Below is a small trained network, with its code and all its weights. Each question gives an input and a class and asks what happens when units are switched off, that is, made to give their printed mean instead of their output.

import numpy as np


def w(rows, s, z=0):
    codes = np.array(rows[::2]) - 128.0
    scale = np.full(codes.shape[1], s)
    scale[-1] = z or s
    return codes * scale


def norm(h):
    return h / np.sqrt((h * h).mean(-1, keepdims=True) + 1e-5)


def f(y):
    return y / 2 * (1 + np.tanh(0.7978845608 * (y + 0.044715 * y**3)))


def log_softmax(a):
    a = a - a.max(-1, keepdims=True)
    return a - np.log(np.exp(a).sum(-1, keepdims=True))


def net(x, mask):
    res = np.array(x, float).reshape(1, 3) / 4 @ E
    u = 0
    for l in range(2):
        y = f(norm(res) @ A[l][:, :-1].T + A[l][:, -1])
        res = res + np.where(mask[u : u + 4], y, B[l][:, -1]) @ B[l][:, :-1]
        u += 4
    return log_softmax(norm(res)[-1] @ U[:, :-1].T + U[:, -1])


A, B = {}, {}
E = w([
[118,107,149,168,138,61,95,78,122,149],'x0',
[93,115,50,145,27,156,152,38,159,47],'x1',
[111,62,26,107,136,35,204,55,11,200],'x2',
],0.011)
A[0] = w([
[111,163,119,132,160,112,152,133,87,137,65],'0.n0',
[116,139,96,146,92,133,151,91,130,93,4],'0.n1',
[107,129,14,114,152,82,228,105,2,181,168],'0.n2',
[122,122,53,156,30,145,172,2,204,34,183],'0.n3',
],0.012,0.0035)
B[0] = w([
[222,93,130,152,133,88,52,187,131,75,139],'0.n0',
[173,150,52,53,135,6,133,161,71,141,155],'0.n1',
[159,87,112,91,92,195,135,102,141,183,249],'0.n2',
[56,123,146,144,98,149,56,167,99,110,252],'0.n3',
],0.015,0.02)
A[1] = w([
[55,228,139,147,191,26,152,194,94,81,238],'1.n0',
[208,101,195,157,209,178,217,85,196,191,254],'1.n1',
[251,128,119,102,187,118,231,52,167,185,170],'1.n2',
[136,65,79,83,124,106,148,172,55,210,110],'1.n3',
],0.017,0.0022)
B[1] = w([
[137,159,139,160,149,198,190,167,183,99,176],'1.n0',
[162,162,117,155,205,92,223,145,156,150,218],'1.n1',
[198,92,130,159,144,89,94,252,116,32,191],'1.n2',
[91,132,145,74,102,100,62,22,104,160,254],'1.n3',
],0.023,0.017)
U = w([
[143,183,150,168,217,130,214,192,183,128,230],'0',
[89,114,97,149,110,101,160,102,107,136,1],'1',
[99,120,127,131,128,122,147,79,108,125,9],'2',
[21,158,140,167,92,205,82,212,140,64,233],'3',
[245,62,115,78,185,32,104,139,96,151,205],'4',
[92,111,122,143,91,75,175,106,100,110,20],'5',
[125,89,96,178,102,134,140,119,115,145,17],'6',
[57,82,102,38,47,118,18,46,56,175,191],'7',
],0.012,0.0041)

Each question gives the input, the list of numbers given to net, and the class t.
The units are the neurons (one row each of A and B). Each row of codes is followed by its name. A weight is (code - 128) times the scale printed after its matrix; where a second scale follows, it is the last column's (A, B and U).
mask holds one flag per neuron, layer by layer. A switched-off neuron (its flag False) gives its mean, the last column of its row in B, instead of its output. The means were averaged over made-up inputs and are rounded, as every weight is.
A unit's drop is (log p(t) with every unit on - log p(t) with that unit switched off) / (log p(t) with every unit on - log p(t) with every unit switched off).
The circuit of an input: a set's keep is (log p(t) with only the set's units on - log p(t) with every unit switched off) / (log p(t) with every unit on - log p(t) with every unit switched off). Starting from all 8 units, units are removed one at a time, each time the one whose removal leaves the highest keep (on an exact tie, the one counted first), for as long as the keep stays at least 0.8.
units of the circuit, in order: the units of the circuit, biggest drop first
top k neurons: the k neurons with the biggest drops, biggest first
k most important neurons of layer l: the k neurons of layer l with the biggest drops, biggest first
drop when u is switched off: that unit's drop, to one decimal
input [-8,-6,-2], class 0: top 2 neurons => 0.n3, 0.n2
input [6,6,0], class 3: units of the circuit, in order => 0.n3
input [7,0,7], class 4: top 3 neurons => 0.n3, 1.n2, 0.n2
input [2,1,-3], class 3: units of the circuit, in order => 1.n3, 1.n1
input [5,-1,7], class 4: top 2 neurons => 0.n3, 1.n2
input [-4,0,8], class 4: top 2 neurons => 0.n3, 0.n2
input [0,2,0], class 3: top 3 neurons => 0.n3, 0.n2, 1.n0
input [-2,0,-6], class 0: top 2 neurons => 0.n3, 1.n3
input [5,8,-3], class 3: top 2 neurons => 0.n2, 1.n3
input [-7,-1,-1], class 0: 3 most important neurons of layer 0 => 0.n3, 0.n1, 0.n2
input [6,1,0], class 3: top 3 neurons => 0.n2, 1.n3, 1.n1
input [1,-2,6], class 4: top 2 neurons => 0.n3, 1.n2
input [-4,4,0], class 3: 2 most important neurons of layer 1 => 1.n0, 1.n3
input [-2,-7,-6], class 0: most important neuron of layer 0 => 0.n3
input [3,8,0], class 3: top 4 neurons => 0.n3, 0.n2, 1.n3, 1.n0
input [5,-7,-3], class 0: drop when 0.n3 is switched off => 0.3
input [4,4,-2], class 3: drop when 0.n2 is switched off => 0.5
input [2,-2,4], class 4: drop when 1.n2 is switched off => 0.3
input [6,-2,-3], class 0: drop when 0.n3 is switched off => 0.5
input [5,6,-3], class 3: top neuron => 0.n2
input [6,0,-8], class 0: top 2 neurons => 0.n3, 1.n3
